Below are the code and all the weights of a small trained network. Each question names an input and a class and asks about switching units off, where a switched-off unit gives its printed mean instead of its output.

import numpy as np


def w(rows, s, z=0):
    codes = np.array(rows[::2]) - 128.0
    scale = np.full(codes.shape[1], s)
    scale[-1] = z or s
    return codes * scale


def norm(h):
    return h / np.sqrt((h * h).mean(-1, keepdims=True) + 1e-5)


def f(y):
    return y / 2 * (1 + np.tanh(0.7978845608 * (y + 0.044715 * y**3)))


def log_softmax(a):
    a = a - a.max(-1, keepdims=True)
    return a - np.log(np.exp(a).sum(-1, keepdims=True))


def net(x, mask):
    res = np.array(x, float).reshape(1, 7) / 4 @ E
    u = 0
    for l in range(2):
        y = f(norm(res) @ A[l][:, :-1].T + A[l][:, -1])
        res = res + np.where(mask[u : u + 14], y, B[l][:, -1]) @ B[l][:, :-1]
        u += 14
    return log_softmax(norm(res)[-1] @ U[:, :-1].T + U[:, -1])


A, B = {}, {}
E = w([
[129,87,155,177,167,137],'x0',
[137,67,96,107,215,111],'x1',
[126,103,142,128,96,170],'x2',
[128,183,119,99,98,59],'x3',
[132,115,127,99,104,81],'x4',
[123,145,107,133,147,204],'x5',
[145,209,165,250,218,79],'x6',
],0.0022)
A[0] = w([
[150,80,148,221,180,248,25],'L0N1',
[106,111,95,95,90,146,89],'L0N2',
[99,132,126,197,157,45,59],'L0N3',
[128,85,171,205,199,251,6],'L0N4',
[126,128,129,127,132,128,130],'L0N5',
[126,253,131,134,69,155,31],'L0N6',
[143,93,76,115,170,117,90],'L0N7',
[129,54,142,78,21,167,7],'L0N8',
[154,136,166,246,184,32,49],'L0N9',
[107,101,118,80,74,158,75],'L0N10',
[119,73,139,74,43,167,41],'L0N11',
[150,87,80,108,181,119,78],'L0N12',
[157,84,102,90,207,125,76],'L0N13',
[105,52,142,95,200,132,37],'L0N14',
],0.0051,0.0014)
B[0] = w([
[54,46,53,176,116,93,236],'L0N1',
[148,109,168,143,119,142,158],'L0N2',
[185,137,182,163,116,114,169],'L0N3',
[55,57,47,191,114,116,236],'L0N4',
[127,133,131,132,124,132,128],'L0N5',
[154,200,2,94,115,83,183],'L0N6',
[88,170,151,128,86,108,138],'L0N7',
[193,76,173,108,34,171,241],'L0N8',
[206,92,220,142,90,98,253],'L0N9',
[160,100,173,133,100,145,183],'L0N10',
[180,79,175,109,65,155,222],'L0N11',
[81,176,147,118,87,98,143],'L0N12',
[71,192,134,109,79,83,155],'L0N13',
[109,214,95,90,156,152,159],'L0N14',
],0.0092,0.0028)
A[1] = w([
[109,184,148,145,144,160,82],'L1N1',
[129,113,131,132,158,141,113],'L1N2',
[114,133,127,120,159,143,117],'L1N3',
[65,188,154,109,161,160,62],'L1N4',
[145,170,139,135,95,146,123],'L1N5',
[180,121,216,160,255,107,53],'L1N6',
[168,192,40,70,228,175,5],'L1N7',
[126,141,124,158,153,152,91],'L1N8',
[46,50,73,201,190,163,31],'L1N9',
[109,120,118,98,158,128,119],'L1N10',
[26,178,169,61,184,146,56],'L1N11',
[101,117,112,78,154,121,97],'L1N12',
[48,49,71,197,189,160,28],'L1N13',
[149,158,123,160,93,152,125],'L1N14',
],0.0081,0.0016)
B[1] = w([
[145,109,107,112,46,91,100],'L1N1',
[136,111,137,86,111,107,113],'L1N2',
[153,111,129,118,73,89,103],'L1N3',
[99,171,145,105,58,103,105],'L1N4',
[105,95,107,126,169,117,154],'L1N5',
[164,147,194,209,170,61,187],'L1N6',
[186,159,17,51,197,138,142],'L1N7',
[147,48,132,34,49,11,108],'L1N8',
[7,73,57,205,146,155,255],'L1N9',
[152,130,140,149,81,104,109],'L1N10',
[37,233,165,94,87,95,123],'L1N11',
[153,143,151,175,78,110,113],'L1N12',
[13,59,64,190,147,137,253],'L1N13',
[78,92,142,78,207,112,152],'L1N14',
],0.012,0.0039)
U = w([
[201,42,190,52,60,249,209],'0',
[2,48,48,225,143,142,214],'1',
[199,196,4,51,196,127,32],'2',
[48,252,169,77,59,93,9],'3',
[207,160,234,222,195,35,166],'4',
],0.0081,0.0013)

Each question gives the input, the list of numbers given to net, and the class t.
The units are the neurons (one row each of A and B). Each row of codes is followed by its name. A weight is (code - 128) times the scale printed after its matrix; where a second scale follows, it is the last column's (A, B and U).
mask holds one flag per neuron, layer by layer. A switched-off neuron (its flag False) gives its mean, the last column of its row in B, instead of its output. The means were averaged over made-up inputs and are rounded, as every weight is.
A unit's drop is (log p(t) with every unit on - log p(t) with that unit switched off) / (log p(t) with every unit on - log p(t) with every unit switched off).
The circuit of an input: a set's keep is (log p(t) with only the set's units on - log p(t) with every unit switched off) / (log p(t) with every unit on - log p(t) with every unit switched off). Starting from the 12 units with the biggest drops (on a tie, the unit counted first), units are removed one at a time, each time the one whose removal leaves the highest keep (on an exact tie, the one counted first), for as long as the keep stays at least 0.8.
units of the circuit, in order: the units of the circuit, biggest drop first
most important unit: the unit with the biggest drop
top k neurons: the k neurons with the biggest drops, biggest first
k most important neurons of layer l: the k neurons of layer l with the biggest drops, biggest first
drop of u: that unit's drop, to one decimal
input [-4,-6,-5,6,4,-6,-3], class 2: 2 most important neurons of layer 0	(L0N6 L0N9)
input [-1,6,-5,1,-5,6,-8], class 0: units of the circuit, in order	(L0N11 L1N9 L1N13)
input [8,8,2,4,-7,-4,-4], class 3: top 2 neurons	(L0N14 L0N13)
input [-7,2,-6,0,-7,4,6], class 4: most important unit	L0N9
input [-1,-4,5,-8,-6,2,-8], class 0: top 2 neurons	(L0N8 L0N11)
input [4,-3,6,6,8,-8,0], class 4: top 2 neurons	(L0N4 L0N1)
input [4,4,-1,6,7,3,-4], class 3: top 2 neurons	(L0N9 L0N13)
input [-1,7,0,-8,0,-8,-5], class 3: top 3 neurons	(L0N14 L0N9 L0N13)
input [-4,-4,3,8,-6,-2,6], class 2: top 2 neurons	(L0N6 L1N7)
input [-3,-6,-2,-7,4,-2,1], class 2: top 2 neurons	(L0N6 L0N9)
input [-2,7,7,3,-6,-7,2], class 4: top 2 neurons	(L0N9 L0N3)
input [-1,-7,-3,4,8,-6,-3], class 0: top 2 neurons	(L1N9 L1N13)
input [2,-4,-2,7,-3,2,1], class 2: drop of L0N6	0.6
input [-1,5,-4,0,-4,3,-4], class 3: drop of L0N8	0.0
input [-7,8,-1,-2,0,5,-6], class 0: drop of L0N8	0.2
input [-6,-1,-8,-5,6,7,2], class 2: most important unit	L1N7
